Below are the code and all the weights of a small trained network. Each question names an input and a class and asks about switching units off, where a switched-off unit gives its printed mean instead of its output.

import numpy as np


def w(rows, s, z=0):
    codes = np.array(rows[::2]) - 128.0
    scale = np.full(codes.shape[1], s)
    scale[-1] = z or s
    return codes * scale


def f(y):
    return y / 2 * (1 + np.tanh(0.7978845608 * (y + 0.044715 * y**3)))


def log_softmax(a):
    a = a - a.max(-1, keepdims=True)
    return a - np.log(np.exp(a).sum(-1, keepdims=True))


def net(x, mask):
    res = np.array(x, float).reshape(1, 6) / 4 @ E
    y = f(res @ A[0][:, :-1].T + A[0][:, -1])
    res = res + np.where(mask, y, B[0][:, -1]) @ B[0][:, :-1]
    return log_softmax(res[-1] @ U[:, :-1].T + U[:, -1])


A, B = {}, {}
E = w([
[135,56,11,207,138],'x0',
[153,94,128,21,152],'x1',
[127,81,161,97,61],'x2',
[65,244,67,167,95],'x3',
[254,197,126,113,86],'x4',
[72,151,133,18,119],'x5',
],0.0082)
A[0] = w([
[183,141,109,66,41,253],'N1',
[174,136,209,162,103,94],'N2',
[213,255,72,185,82,164],'N3',
[122,156,191,40,37,152],'N4',
[175,143,90,120,200,99],'N5',
[120,112,62,93,151,111],'N6',
[79,67,108,123,122,80],'N7',
[162,69,150,102,105,153],'N8',
[94,158,132,239,139,88],'N9',
[197,173,132,78,224,225],'N10',
[82,115,36,135,124,177],'N11',
[35,219,138,137,172,125],'N12',
[85,136,223,159,148,101],'N13',
],0.015,0.0041)
B[0] = w([
[97,87,190,168,217,213],'N1',
[72,125,65,76,141,169],'N2',
[120,208,66,5,168,255],'N3',
[112,176,230,119,192,240],'N4',
[144,107,172,109,58,154],'N5',
[61,124,101,138,83,150],'N6',
[85,160,120,131,124,159],'N7',
[72,119,97,109,150,174],'N8',
[205,120,132,188,221,190],'N9',
[120,74,156,68,5,201],'N10',
[98,146,76,198,136,186],'N11',
[100,176,121,204,16,207],'N12',
[121,202,171,173,66,165],'N13',
],0.022,0.016)
U = w([
[37,211,28,163,119,176],'0',
[120,51,157,98,71,111],'1',
[103,109,191,255,212,190],'2',
[81,208,215,24,153,149],'3',
[193,162,45,101,233,41],'4',
[144,208,225,180,71,154],'5',
[95,81,157,105,169,2],'6',
],0.0066,0.0047)

Each question gives the input, the list of numbers given to net, and the class t.
The units are the neurons (one row each of A and B). Each row of codes is followed by its name. A weight is (code - 128) times the scale printed after its matrix; where a second scale follows, it is the last column's (A, B and U).
mask holds one flag per neuron, in row order. A switched-off neuron (its flag False) gives its mean, the last column of its row in B, instead of its output. The means were averaged over made-up inputs and are rounded, as every weight is.
A unit's drop is (log p(t) with every unit on - log p(t) with that unit switched off) / (log p(t) with every unit on - log p(t) with every unit switched off).
The circuit of an input: a set's keep is (log p(t) with only the set's units on - log p(t) with every unit switched off) / (log p(t) with every unit on - log p(t) with every unit switched off). Starting from the 12 units with the biggest drops (on a tie, the unit counted first), units are removed one at a time, each time the one whose removal leaves the highest keep (on an exact tie, the one counted first), for as long as the keep stays at least 0.8.
units of the circuit, in order: the units of the circuit, biggest drop first
unit that matters most: the unit with the biggest drop
top k neurons: the k neurons with the biggest drops, biggest first
drop of u: that unit's drop, to one decimal
input [-7,-6,-1,7,2,8], class 5: unit that matters most => N12
input [7,-3,5,-1,1,-2], class 4: units of the circuit, in order => (N12; N10)
input [8,7,0,-2,8,0], class 1: units of the circuit, in order => (N4; N10)
input [-8,-1,7,6,-2,-1], class 5: top 2 neurons => (N12; N3)
input [-5,-7,3,-6,0,-5], class 0: top 3 neurons => (N2; N4; N1)
input [5,4,4,-3,5,-3], class 1: units of the circuit, in order => (N4; N3)
input [-2,-8,0,4,-1,-5], class 4: units of the circuit, in order => (N9; N3)
input [4,-6,7,-5,-1,-4], class 2: top 2 neurons => (N3; N9)
input [5,1,-6,-3,0,8], class 0: top 3 neurons => (N11; N6; N4)
input [1,6,6,-2,2,-6], class 6: top 2 neurons => (N3; N9)
input [2,0,0,-2,3,5], class 2: top 2 neurons => (N3; N1)
input [-7,5,-6,-3,-1,-6], class 1: units of the circuit, in order => (N3; N10)
input [0,-8,0,-3,-5,8], class 0: top 3 neurons => (N4; N10; N1)
input [-1,-7,6,-3,-2,-6], class 2: units of the circuit, in order => (N9)
input [-4,-5,-6,2,-8,-1], class 5: top 4 neurons => (N12; N13; N1; N3)
input [-2,6,-1,-1,0,-7], class 1: top 2 neurons => (N3; N4)
input [3,-2,-4,-3,1,7], class 1: top 2 neurons => (N3; N4)
input [3,3,-8,4,6,-8], class 4: top 3 neurons => (N9; N4; N3)
input [3,-4,-2,-4,-8,-4], class 2: top 2 neurons => (N3; N9)
input [4,-3,1,4,-1,-3], class 4: unit that matters most => N9
input [-4,-6,-7,7,-2,2], class 0: top 2 neurons => (N12; N3)
input [-6,-6,-4,1,-8,-3], class 5: top 2 neurons => (N12; N13)
input [-4,0,2,-3,-5,-5], class 0: top 3 neurons => (N4; N1; N10)
input [0,-2,8,-8,-6,-3], class 0: drop of N1 => 0.1
input [3,-8,-4,-2,-2,4], class 2: drop of N9 => 0.5
input [4,-1,8,-4,-5,4], class 0: drop of N1 => 0.1
input [3,-3,-1,2,8,0], class 4: unit that matters most => N4
input [-8,-1,-5,-4,-1,6], class 5: drop of N3 => 0.6
